29  -34  -10
67  21  91
52  -13  64
32  62  -102
->
32  62  -102
29  -34  -10
52  -13  64
67  21  91

5  64  35  -37  -26  -36  -5  -32  74  -44  53
-11  -42  -26  25  18  65  5  62  -64  -10  -53
-36  -26  -23  65  45  -20  -7  -13  -69  84  -63
51  -34  -4  -55  -38  76  18  57  22  -70  37
31  29  30  -59  -41  -21  1  -22  89  -64  77
-38  9  -13  60  42  -37  -9  -30  -60  98  -58
-26  -39  -27  48  34  23  -1  28  -70  35  -61
->
-26  -39  -27  48  34  23  -1  28  -70  35  -61
-11  -42  -26  25  18  65  5  62  -64  -10  -53
-36  -26  -23  65  45  -20  -7  -13  -69  84  -63
-38  9  -13  60  42  -37  -9  -30  -60  98  -58
51  -34  -4  -55  -38  76  18  57  22  -70  37
31  29  30  -59  -41  -21  1  -22  89  -64  77
5  64  35  -37  -26  -36  -5  -32  74  -44  53

15  8  -61
-19  -9  -26
-17  6  12
97  44  81
-28  -4  39
19  -13  -43
7  -10  -3
64  -17  -5
44  -5  44
-39  9  26
->
15  8  -61
19  -13  -43
-19  -9  -26
64  -17  -5
7  -10  -3
-17  6  12
-39  9  26
-28  -4  39
44  -5  44
97  44  81

54  -27  -58  42  53  -1  52  3  -26  3  -71  -25  3
55  -24  -60  41  55  0  54  2  -24  2  -69  -24  2
-51  26  69  -45  -50  1  -49  -4  25  -3  86  24  -3
->
55  -24  -60  41  55  0  54  2  -24  2  -69  -24  2
54  -27  -58  42  53  -1  52  3  -26  3  -71  -25  3
-51  26  69  -45  -50  1  -49  -4  25  -3  86  24  -3

3  -15  -8  34  50  -99  20  -4  -13  -25  49
-19  10  -26  60  46  3  54  34  -60  51  17
-20  15  -22  57  42  -1  50  31  -58  55  20
->
-19  10  -26  60  46  3  54  34  -60  51  17
-20  15  -22  57  42  -1  50  31  -58  55  20
3  -15  -8  34  50  -99  20  -4  -13  -25  49

58  2  55  -14  2  60  80  -27  12  2  -83  58  10  -8  2
-3  -92  -3  -48  -88  -3  -4  32  14  -94  -10  -3  12  -42  -91
15  -15  14  -59  -15  16  21  59  84  -15  5  15  68  -41  -15
->
-3  -92  -3  -48  -88  -3  -4  32  14  -94  -10  -3  12  -42  -91
15  -15  14  -59  -15  16  21  59  84  -15  5  15  68  -41  -15
58  2  55  -14  2  60  80  -27  12  2  -83  58  10  -8  2

43  -13  -71  -13  38  -30
95  54  11  -40  -66  12
8  -16  49  20  17  -30
60  21  33  14  -84  43
53  -7  18  42  -59  62
15  -50  -72  -38  8  -21
->
15  -50  -72  -38  8  -21
43  -13  -71  -13  38  -30
95  54  11  -40  -66  12
53  -7  18  42  -59  62
60  21  33  14  -84  43
8  -16  49  20  17  -30

-53  55  -40  -19  13  60  24  -17
-6  -54  22  10  0  -32  -30  12
65  51  -3  0  -13  3  35  -7
82  82  -12  -4  -16  15  54  -13
78  37  7  4  -16  -12  29  -3
->
-53  55  -40  -19  13  60  24  -17
82  82  -12  -4  -16  15  54  -13
65  51  -3  0  -13  3  35  -7
78  37  7  4  -16  -12  29  -3
-6  -54  22  10  0  -32  -30  12
